Here is a tiny trained network, its code and every weight. The questions are about switching its units off for an input and a target symbol, where a switched-off unit gives its printed mean instead of its output.

import numpy as np


def w(rows, s, z=0):
    codes = np.array(rows[::2]) - 128.0
    scale = np.full(codes.shape[1], s)
    scale[-1] = z or s
    return codes * scale


def f(y):
    return np.maximum(y, 0)


def softmax(a):
    e = np.exp(a - a.max(-1, keepdims=True))
    return e / e.sum(-1, keepdims=True)


def log_softmax(a):
    a = a - a.max(-1, keepdims=True)
    return a - np.log(np.exp(a).sum(-1, keepdims=True))


def net(x, mask):
    ids = ['ΔΞΨΩγεζλμτ'.index(c) for c in x.split()]
    T = len(ids)
    res = E[ids] + P[:T]
    u = 0
    for l in range(2):
        q, k, v = (res @ M[l].T for M in (Q, K, V))
        z = softmax(np.where(np.tri(T) > 0, q @ k.T / 4**0.5, -1e9)) @ v
        res = res + np.where(mask[u], z, O[l][:, -1]) @ O[l][:, :-1]
        u += 1
        y = f(res @ A[l][:, :-1].T + A[l][:, -1])
        res = res + np.where(mask[u : u + 12], y, B[l][:, -1]) @ B[l][:, :-1]
        u += 12
    return log_softmax(res[-1] @ U[:, :-1].T + U[:, -1])


Q, K, V, O, A, B = {}, {}, {}, {}, {}, {}
E = w([
[190,104,144,122,138,164,166,93],'Δ',
[151,146,141,152,124,146,98,133],'Ξ',
[143,86,144,128,123,178,153,107],'Ψ',
[217,187,106,123,92,159,53,130],'Ω',
[56,80,114,121,96,169,126,154],'γ',
[129,115,121,19,179,175,164,95],'ε',
[179,83,98,57,104,115,151,154],'ζ',
[52,214,120,131,124,142,170,113],'λ',
[70,149,101,127,78,52,147,111],'μ',
[162,78,29,114,253,119,131,169],'τ',
],0.015)
P = w([
[154,152,165,152,71,152,71,35],'0',
[112,126,194,133,192,94,28,112],'1',
[116,130,154,117,40,121,100,14],'2',
[108,121,182,124,189,88,67,135],'3',
[136,123,126,129,50,137,137,47],'4',
[99,120,173,121,190,76,99,152],'5',
[140,119,110,140,59,143,169,73],'6',
[96,119,164,113,191,67,131,167],'7',
[136,121,94,147,65,149,198,98],'8',
[95,119,148,117,198,69,161,191],'9',
[138,122,75,150,64,155,225,124],'10',
[90,120,129,113,205,68,185,208],'11',
[145,118,64,167,66,167,254,140],'12',
[96,123,174,114,185,70,113,161],'13',
],0.0088)
Q[0] = w([
[85,98,136,84,112,123,132,105],'0.h1',
[126,131,154,137,199,165,105,141],'0.h1',
[170,125,74,146,23,253,188,67],'0.h1',
[151,81,109,164,159,127,90,153],'0.h1',
],0.039)
K[0] = w([
[120,183,75,64,116,130,102,147],'0.h1',
[113,82,167,125,77,179,112,192],'0.h1',
[88,97,100,112,123,119,255,169],'0.h1',
[123,107,211,93,142,176,154,102],'0.h1',
],0.029)
V[0] = w([
[71,186,153,209,168,154,106,67],'0.h1',
[53,192,19,113,94,80,149,174],'0.h1',
[97,181,58,77,229,249,164,96],'0.h1',
[90,147,206,54,47,242,144,254],'0.h1',
],0.0086)
O[0] = w([
[174,84,179,228,139,85,182,151,162],'0.h1',
[93,122,172,114,99,23,163,56,1],'0.h1',
[166,88,131,221,164,136,20,33,89],'0.h1',
[163,139,254,82,79,183,14,155,29],'0.h1',
],0.0075,0.0016)
A[0] = w([
[178,76,132,68,205,88,112,155,178],'0.n1',
[104,147,136,77,111,170,116,138,1],'0.n2',
[90,190,134,205,91,198,173,118,83],'0.n3',
[140,82,105,140,160,158,80,120,70],'0.n4',
[156,75,116,96,173,35,38,220,98],'0.n5',
[238,180,116,92,177,69,108,151,182],'0.n6',
[139,84,176,96,123,93,109,141,185],'0.n7',
[47,81,174,111,251,97,104,130,2],'0.n8',
[123,98,200,113,157,105,185,153,111],'0.n9',
[86,109,154,74,232,71,92,205,100],'0.n10',
[88,161,126,166,192,132,93,175,213],'0.n11',
[146,42,153,76,165,143,136,151,59],'0.n12',
],0.011,0.0031)
B[0] = w([
[126,94,180,133,104,138,160,52,241],'0.n1',
[90,114,65,102,161,157,167,163,161],'0.n2',
[187,67,118,93,143,157,193,124,180],'0.n3',
[198,135,110,91,74,53,128,116,175],'0.n4',
[72,141,8,60,167,140,132,165,226],'0.n5',
[77,169,112,193,148,188,142,74,254],'0.n6',
[96,128,134,164,162,131,167,117,164],'0.n7',
[144,127,107,73,168,200,109,234,167],'0.n8',
[122,183,96,95,87,127,75,142,184],'0.n9',
[251,95,151,182,153,87,35,69,229],'0.n10',
[51,141,202,143,166,119,128,138,211],'0.n11',
[123,78,122,102,86,87,169,128,198],'0.n12',
],0.015,0.007)
Q[1] = w([
[52,104,167,42,152,110,94,1],'1.h1',
[108,98,104,114,97,112,130,108],'1.h1',
[163,94,132,158,152,186,144,175],'1.h1',
[126,148,150,107,143,112,110,120],'1.h1',
],0.013)
K[1] = w([
[133,2,144,33,121,38,209,133],'1.h1',
[101,97,97,129,119,128,140,115],'1.h1',
[144,171,136,165,132,182,141,116],'1.h1',
[153,114,131,97,120,102,124,145],'1.h1',
],0.017)
V[1] = w([
[153,254,127,180,118,171,109,115],'1.h1',
[154,65,148,108,121,89,154,185],'1.h1',
[159,79,113,90,143,71,152,142],'1.h1',
[90,95,144,122,128,146,132,131],'1.h1',
],0.005)
O[1] = w([
[127,89,52,254,75,200,138,211,3],'1.h1',
[237,195,186,63,120,69,42,73,70],'1.h1',
[148,180,181,35,107,57,100,72,215],'1.h1',
[130,127,156,97,186,130,127,98,135],'1.h1',
],0.0025,0.0034)
A[1] = w([
[84,150,97,159,136,26,114,157,2],'1.n1',
[77,97,253,184,134,99,130,54,72],'1.n2',
[224,162,156,141,206,159,151,199,108],'1.n3',
[158,99,150,71,45,160,127,119,121],'1.n4',
[179,57,139,116,182,94,102,194,34],'1.n5',
[114,86,214,127,119,109,131,193,231],'1.n6',
[153,169,110,159,28,114,195,188,141],'1.n7',
[87,165,157,153,135,85,163,82,159],'1.n8',
[102,129,148,95,206,70,149,147,188],'1.n9',
[99,135,254,142,61,162,147,68,217],'1.n10',
[52,82,134,183,134,83,50,181,119],'1.n11',
[179,103,224,78,131,158,123,209,157],'1.n12',
],0.012,0.0043)
B[1] = w([
[168,192,154,202,230,153,151,78,161],'1.n1',
[241,167,91,53,144,242,147,141,230],'1.n2',
[190,151,102,90,171,39,98,230,221],'1.n3',
[123,216,146,146,192,164,74,81,236],'1.n4',
[96,149,192,126,15,236,189,96,233],'1.n5',
[88,171,35,211,98,96,137,98,184],'1.n6',
[83,25,155,94,49,177,44,181,193],'1.n7',
[151,127,116,17,98,130,127,107,254],'1.n8',
[122,109,90,219,77,94,78,164,248],'1.n9',
[105,138,181,231,72,31,204,197,254],'1.n10',
[183,162,155,45,95,94,76,83,181],'1.n11',
[49,6,177,78,209,111,154,117,204],'1.n12',
],0.014,0.0069)
U = w([
[165,183,188,189,133,82,66,89,139],'Δ',
[178,86,109,194,101,228,100,162,115],'Ξ',
[192,57,43,110,127,74,167,46,166],'Ψ',
[177,86,207,97,172,173,124,129,103],'Ω',
[64,254,104,83,177,204,156,158,186],'γ',
[227,149,123,50,151,128,72,166,2],'ε',
[106,157,174,52,33,70,108,136,92],'ζ',
[183,192,149,105,106,128,202,165,104],'λ',
[134,139,115,127,155,84,135,211,170],'μ',
[60,136,174,233,116,139,202,104,179],'τ',
],0.0052,0.0056)

Each question gives the input, a string of symbols that net reads in full, and the target symbol t.
The units are the heads (4 rows each of Q, K, V and O) and the neurons (one row each of A and B). Each row of codes is followed by its name. A weight is (code - 128) times the scale printed after its matrix; where a second scale follows, it is the last column's (O, A, B and U).
mask holds one flag per unit, layer by layer, with each layer's heads first. A switched-off unit (its flag False) gives its mean, the last column of its rows in O or B, instead of its output. The means were averaged over made-up inputs and are rounded, as every weight is.
A unit's drop is (log p(t) with every unit on - log p(t) with that unit switched off) / (log p(t) with every unit on - log p(t) with every unit switched off).
The circuit of an input: a set's keep is (log p(t) with only the set's units on - log p(t) with every unit switched off) / (log p(t) with every unit on - log p(t) with every unit switched off). Starting from the 12 units with the biggest drops (on a tie, the unit counted first), units are removed one at a time, each time the one whose removal leaves the highest keep (on an exact tie, the one counted first), for as long as the keep stays at least 0.8.
units of the circuit, in order: the units of the circuit, biggest drop first
k most important neurons: the k neurons with the biggest drops, biggest first
top k neurons in layer l: the k neurons of layer l with the biggest drops, biggest first
input ε Ξ ζ ζ Ω λ Ω, target λ: units of the circuit, in order : (0.h1 1.n2 1.n10 0.n5)
input Ψ Ψ Ψ Ω Ξ, target Ξ: top 3 neurons in layer 0 : (0.n6 0.n8 0.n10)
input Ω Ω τ Ω ε Ψ μ Ω λ, target ζ: units of the circuit, in order : (0.h1 1.n8)
input ε λ Ξ ε, target Ω: most important neuron : (0.n10)
input ζ Ω Δ Ω Δ λ ε, target λ: units of the circuit, in order : (0.h1 1.n10 1.n2 0.n5)
input Ψ τ ζ τ γ Δ Ω ζ Ξ, target γ: units of the circuit, in order : (0.h1 0.n2)
input μ ζ Ω λ Ω μ ζ Δ, target λ: units of the circuit, in order : (1.n2 1.n10 0.n5 0.n1)
input ε τ λ μ μ μ ζ Ω λ Ψ, target τ: top 3 neurons in layer 1 : (1.n6 1.n10 1.n12)
input ε ζ Ω ζ ζ Ω Ω Ω ζ τ ε μ ζ, target ζ: units of the circuit, in order : (0.h1 1.n7 0.n10)
input μ τ ε ε Ξ, target Δ: 3 most important neurons : (0.n4 0.n5 1.n4)
input Ω Ω γ Ξ γ, target τ: top 2 neurons in layer 0 : (0.n5 0.n10)
input Ψ λ Ξ Ξ Ξ Ω Ω γ τ γ μ λ ζ, target ζ: top 3 neurons in layer 1 : (1.n7 1.n8 1.n10)
input Δ ε Ω Δ τ τ Δ μ Ψ, target ζ: 2 most important neurons : (1.n7 0.n10)
input τ τ Ψ ζ Ξ, target γ: units of the circuit, in order : (0.h1 0.n10)
input Ω Ω Ξ ε Ω, target Δ: 2 most important neurons : (0.n8 0.n4)
input ζ τ ζ ζ λ ζ ε, target λ: top 2 neurons in layer 0 : (0.n5 0.n8)
input Ω ζ Ψ, target γ: units of the circuit, in order : (0.h1 1.n4)
input Δ ζ τ ζ ε, target Ψ: units of the circuit, in order : (0.h1)
input Ψ Ω Δ μ λ Δ Ξ Ω τ λ Ω Ω, target γ: top 3 neurons in layer 0 : (0.n6 0.n5 0.n11)
input Ψ ζ Ψ Ξ, target ε: 2 most important neurons : (0.n11 1.n2)
input Ω Ω ζ Ω μ, target ζ: most important neuron : (1.n7)
input Ξ μ ζ Ξ τ λ Δ τ Ω ζ, target Ψ: 2 most important neurons : (0.n5 0.n1)
input Ω ζ μ ζ Ω, target ζ: top 3 neurons in layer 0 : (0.n8 0.n10 0.n5)
input ζ Ω Ω τ τ λ γ γ Ω ζ γ γ ζ, target γ: 2 most important neurons : (1.n4 0.n2)
input ζ ε ζ τ Ω Ψ, target τ: top 2 neurons in layer 0 : (0.n6 0.n5)
input ζ Ψ λ τ ε Ψ Ω, target Δ: 3 most important neurons : (0.n4 0.n8 0.n5)
input τ Δ Ω ζ τ Δ μ, target Ψ: top neuron in layer 1 : (1.n8)
input Ω ζ γ τ Ψ μ Ψ τ Ω λ μ, target ζ: 4 most important neurons : (1.n7 1.n8 0.n10 0.n5)
